Below are the code and all the weights of a small trained network. Each question names an input and a class and asks about switching units off, where a switched-off unit gives its printed mean instead of its output.

import numpy as np


def w(rows, s, z=0):
    codes = np.array(rows[::2]) - 128.0
    scale = np.full(codes.shape[1], s)
    scale[-1] = z or s
    return codes * scale


def f(y):
    return y / 2 * (1 + np.tanh(0.7978845608 * (y + 0.044715 * y**3)))


def log_softmax(a):
    a = a - a.max(-1, keepdims=True)
    return a - np.log(np.exp(a).sum(-1, keepdims=True))


def net(x, mask):
    res = np.array(x, float).reshape(1, 8) / 4 @ E
    y = f(res @ A[0][:, :-1].T + A[0][:, -1])
    res = res + np.where(mask, y, B[0][:, -1]) @ B[0][:, :-1]
    return log_softmax(res[-1] @ U[:, :-1].T + U[:, -1])


A, B = {}, {}
E = w([
[105,78,82,102,109,39],'x0',
[189,124,2,94,156,149],'x1',
[172,122,215,143,136,177],'x2',
[46,165,84,33,97,144],'x3',
[190,191,115,104,62,212],'x4',
[144,173,121,115,201,59],'x5',
[108,38,141,131,147,200],'x6',
[38,77,92,225,146,78],'x7',
],0.0092)
A[0] = w([
[112,196,234,149,88,156,132],'neuron 1',
[178,174,146,122,136,139,67],'neuron 2',
[92,166,152,75,81,111,48],'neuron 3',
[153,52,130,201,152,200,137],'neuron 4',
[91,202,125,84,174,122,3],'neuron 5',
[191,157,112,157,112,50,71],'neuron 6',
[116,123,249,124,143,64,105],'neuron 7',
[249,194,106,93,129,188,141],'neuron 8',
[142,50,248,151,160,96,100],'neuron 9',
[133,146,108,145,103,178,119],'neuron 10',
[159,102,119,154,76,189,128],'neuron 11',
[197,148,112,144,138,54,131],'neuron 12',
[67,183,186,193,55,141,58],'neuron 13',
[71,197,98,115,201,113,109],'neuron 14',
[118,113,170,118,144,110,41],'neuron 15',
[92,76,120,102,172,162,11],'neuron 16',
[210,162,160,69,158,157,61],'neuron 17',
[146,95,129,170,114,177,108],'neuron 18',
[156,97,161,77,139,130,86],'neuron 19',
[184,116,125,103,143,85,45],'neuron 20',
],0.012,0.0057)
B[0] = w([
[184,217,130,91,122,172,210],'neuron 1',
[101,151,128,115,104,155,165],'neuron 2',
[98,59,111,53,42,152,154],'neuron 3',
[87,50,131,84,173,147,208],'neuron 4',
[74,72,142,131,121,96,151],'neuron 5',
[161,162,112,228,166,101,172],'neuron 6',
[155,137,213,122,211,148,204],'neuron 7',
[251,204,102,2,89,230,251],'neuron 8',
[102,34,156,121,177,136,218],'neuron 9',
[151,141,178,139,177,139,160],'neuron 10',
[102,76,198,132,183,137,184],'neuron 11',
[194,181,127,168,57,98,184],'neuron 12',
[174,218,158,104,141,167,180],'neuron 13',
[148,89,136,189,79,52,177],'neuron 14',
[115,125,159,107,155,136,135],'neuron 15',
[121,190,88,181,148,115,145],'neuron 16',
[114,139,78,41,104,187,198],'neuron 17',
[93,85,180,95,138,106,165],'neuron 18',
[100,100,80,128,140,183,145],'neuron 19',
[167,184,122,173,83,162,145],'neuron 20',
],0.0082,0.014)
U = w([
[103,131,49,119,69,159,2],'0',
[128,112,199,163,167,140,143],'1',
[174,249,139,131,122,216,184],'2',
[140,189,85,213,112,57,209],'3',
],0.011,0.0022)

Each question gives the input, the list of numbers given to net, and the class t.
The units are the neurons (one row each of A and B). Each row of codes is followed by its name. A weight is (code - 128) times the scale printed after its matrix; where a second scale follows, it is the last column's (A, B and U).
mask holds one flag per neuron, in row order. A switched-off neuron (its flag False) gives its mean, the last column of its row in B, instead of its output. The means were averaged over made-up inputs and are rounded, as every weight is.
A unit's drop is (log p(t) with every unit on - log p(t) with that unit switched off) / (log p(t) with every unit on - log p(t) with every unit switched off).
The circuit of an input: a set's keep is (log p(t) with only the set's units on - log p(t) with every unit switched off) / (log p(t) with every unit on - log p(t) with every unit switched off). Starting from the 12 units with the biggest drops (on a tie, the unit counted first), units are removed one at a time, each time the one whose removal leaves the highest keep (on an exact tie, the one counted first), for as long as the keep stays at least 0.8.
units of the circuit, in order: the units of the circuit, biggest drop first
top k neurons: the k neurons with the biggest drops, biggest first
drop when u is switched off: that unit's drop, to one decimal
input [2,-8,-8,-3,2,2,2,-1], class 1: top 2 neurons => neuron 8; neuron 17
input [2,-5,-5,-4,-5,5,1,-7], class 1: top 2 neurons => neuron 8; neuron 7
input [-6,-1,0,-7,-3,6,2,-2], class 1: units of the circuit, in order => neuron 9
input [-2,4,-2,-7,-8,-5,-6,8], class 3: units of the circuit, in order => neuron 12; neuron 6
input [-6,-4,8,-5,-6,2,6,-8], class 1: top 4 neurons => neuron 9; neuron 4; neuron 7; neuron 18
input [0,-3,-7,-6,0,7,4,6], class 3: top 3 neurons => neuron 11; neuron 12; neuron 18
input [7,-1,1,3,-3,8,5,0], class 3: top 3 neurons => neuron 4; neuron 11; neuron 14
input [-3,-6,8,-6,-6,-3,-3,-4], class 1: top 2 neurons => neuron 9; neuron 8
input [6,5,1,-1,-4,4,0,-5], class 3: top 2 neurons => neuron 1; neuron 8
input [-2,-5,-6,-1,5,2,-6,8], class 3: drop when neuron 8 is switched off => 0.6
input [3,3,-3,7,8,1,6,5], class 0: drop when neuron 16 is switched off => 0.0
input [-4,8,-3,-2,0,-7,5,1], class 1: drop when neuron 11 is switched off => 0.1
